Below are the code and all the weights of a small trained network. Each question names an input and a class and asks about switching units off, where a switched-off unit gives its printed mean instead of its output.

import numpy as np


def w(rows, s, z=0):
    codes = np.array(rows[::2]) - 128.0
    scale = np.full(codes.shape[1], s)
    scale[-1] = z or s
    return codes * scale


def f(y):
    return y / 2 * (1 + np.tanh(0.7978845608 * (y + 0.044715 * y**3)))


def log_softmax(a):
    a = a - a.max(-1, keepdims=True)
    return a - np.log(np.exp(a).sum(-1, keepdims=True))


def net(x, mask):
    res = np.array(x, float).reshape(1, 8) / 4 @ E
    y = f(res @ A[0][:, :-1].T + A[0][:, -1])
    res = res + np.where(mask, y, B[0][:, -1]) @ B[0][:, :-1]
    return log_softmax(res[-1] @ U[:, :-1].T + U[:, -1])


A, B = {}, {}
E = w([
[157,102,1,143,169,105,113,131,122,149,196],'x0',
[78,92,123,73,149,77,121,110,117,201,91],'x1',
[157,175,108,169,85,41,243,123,139,150,109],'x2',
[132,124,103,154,135,159,94,102,144,149,91],'x3',
[165,92,198,166,150,113,97,100,17,194,153],'x4',
[130,129,130,116,124,111,134,132,120,118,138],'x5',
[117,122,132,137,131,117,125,133,133,119,137],'x6',
[86,204,115,137,74,144,98,129,93,138,175],'x7',
],0.0094)
A[0] = w([
[154,117,2,144,207,101,123,145,114,149,217,121],'neuron 1',
[76,86,122,98,138,161,62,152,90,87,124,27],'neuron 2',
[86,168,76,99,154,144,140,205,149,93,79,49],'neuron 3',
[157,110,127,50,162,209,97,158,120,109,165,29],'neuron 4',
[162,77,136,131,190,93,183,90,155,82,88,254],'neuron 5',
[149,139,107,153,85,99,180,125,127,148,109,35],'neuron 6',
[214,166,126,177,127,138,106,146,134,53,130,44],'neuron 7',
[64,145,112,55,156,78,108,130,135,223,90,117],'neuron 8',
[149,151,111,177,97,87,155,146,137,171,106,50],'neuron 9',
[30,220,101,153,60,141,118,93,100,163,180,233],'neuron 10',
[83,123,125,70,146,80,121,127,145,189,113,58],'neuron 11',
[100,159,88,96,120,128,129,178,198,96,89,64],'neuron 12',
],0.0076,0.0039)
B[0] = w([
[73,255,171,134,136,190,161,71,113,95,65,255],'neuron 1',
[44,72,67,129,79,38,109,124,120,177,90,166],'neuron 2',
[189,155,173,202,138,22,37,164,7,169,185,178],'neuron 3',
[62,74,72,190,45,34,186,156,136,153,102,168],'neuron 4',
[86,100,141,45,181,139,114,143,123,97,151,239],'neuron 5',
[26,78,57,129,75,23,165,102,149,193,118,160],'neuron 6',
[117,35,156,162,80,184,129,180,184,126,250,172],'neuron 7',
[178,119,187,163,66,241,146,77,153,115,252,204],'neuron 8',
[45,68,39,138,113,91,89,170,109,142,136,160],'neuron 9',
[165,54,101,15,216,146,134,124,156,116,84,246],'neuron 10',
[162,139,107,160,61,250,176,114,149,170,185,164],'neuron 11',
[195,201,143,178,197,84,109,115,65,208,134,201],'neuron 12',
],0.008,0.0072)
U = w([
[62,80,62,154,60,58,136,147,143,157,110,22],'0',
[232,143,144,198,211,85,99,143,6,192,162,77],'1',
[189,110,112,164,68,195,149,127,198,87,232,55],'2',
[100,197,172,125,122,149,147,102,136,60,54,158],'3',
[165,119,111,107,152,115,123,98,147,79,121,254],'4',
[145,129,118,115,163,137,137,147,137,112,117,219],'5',
[164,84,85,44,230,135,136,135,160,90,122,56],'6',
],0.011,0.0073)

Each question gives the input, the list of numbers given to net, and the class t.
The units are the neurons (one row each of A and B). Each row of codes is followed by its name. A weight is (code - 128) times the scale printed after its matrix; where a second scale follows, it is the last column's (A, B and U).
mask holds one flag per neuron, in row order. A switched-off neuron (its flag False) gives its mean, the last column of its row in B, instead of its output. The means were averaged over made-up inputs and are rounded, as every weight is.
A unit's drop is (log p(t) with every unit on - log p(t) with that unit switched off) / (log p(t) with every unit on - log p(t) with every unit switched off).
The circuit of an input: a set's keep is (log p(t) with only the set's units on - log p(t) with every unit switched off) / (log p(t) with every unit on - log p(t) with every unit switched off). Starting from all 12 units, units are removed one at a time, each time the one whose removal leaves the highest keep (on an exact tie, the one counted first), for as long as the keep stays at least 0.8.
circuit, biggest first: the units of the circuit, biggest drop first
most important unit: the unit with the biggest drop
k most important neurons: the k neurons with the biggest drops, biggest first
input [3,8,1,5,1,8,-6,2], class 2: circuit, biggest first -> neuron 8
input [-8,-6,-8,2,-6,7,-4,0], class 0: 2 most important neurons -> neuron 4; neuron 2
input [-4,3,7,6,-5,-6,-6,1], class 0: 2 most important neurons -> neuron 6; neuron 9
input [-5,-5,-5,-6,1,2,-7,6], class 5: 3 most important neurons -> neuron 1; neuron 10; neuron 8
input [1,-7,-7,2,-1,7,-3,1], class 0: 3 most important neurons -> neuron 4; neuron 2; neuron 8
input [6,-1,1,-3,4,8,-8,7], class 4: circuit, biggest first -> neuron 10; neuron 1
input [-2,-7,3,1,6,4,-5,2], class 2: 2 most important neurons -> neuron 7; neuron 12
input [1,-7,-5,4,5,3,-4,3], class 2: 2 most important neurons -> neuron 7; neuron 12
input [5,8,6,4,7,-3,-4,5], class 2: circuit, biggest first -> neuron 8; neuron 11
input [0,-2,-1,-3,4,5,2,-6], class 6: circuit, biggest first -> neuron 3; neuron 5
input [-2,2,-4,0,-1,4,2,1], class 0: circuit, biggest first -> neuron 1; neuron 2
input [-4,0,0,6,-7,-7,3,-4], class 1: circuit, biggest first -> neuron 12; neuron 3
input [6,3,-1,-5,-7,5,-1,-6], class 1: circuit, biggest first -> neuron 3; neuron 12
input [-4,6,-7,-4,2,4,-5,3], class 0: circuit, biggest first -> neuron 2
input [5,-1,7,2,4,6,-1,-3], class 0: circuit, biggest first -> neuron 6; neuron 9
input [-6,-8,4,3,3,-8,-1,7], class 2: 2 most important neurons -> neuron 7; neuron 1
input [4,0,3,4,-2,-4,-2,0], class 3: circuit, biggest first -> neuron 1; neuron 7
input [-7,7,5,-4,1,-3,-3,-5], class 2: circuit, biggest first -> neuron 8; neuron 11
input [-6,-6,5,2,7,6,-2,-8], class 6: circuit, biggest first -> neuron 5; neuron 3
input [6,-7,7,0,-7,-4,-1,-2], class 0: most important unit -> neuron 6
input [-3,-3,-3,7,-4,-4,2,8], class 6: 2 most important neurons -> neuron 10; neuron 1
input [1,5,-2,-5,4,4,2,2], class 2: 3 most important neurons -> neuron 8; neuron 12; neuron 3
input [4,-4,4,-7,2,-6,-2,6], class 4: 3 most important neurons -> neuron 10; neuron 5; neuron 1
input [-3,-5,3,6,-7,0,-2,0], class 1: 2 most important neurons -> neuron 12; neuron 3
input [-2,-8,-8,-5,-7,-1,-8,-5], class 0: circuit, biggest first -> neuron 4; neuron 2
input [6,3,-2,-4,-8,-2,0,3], class 1: 2 most important neurons -> neuron 3; neuron 12
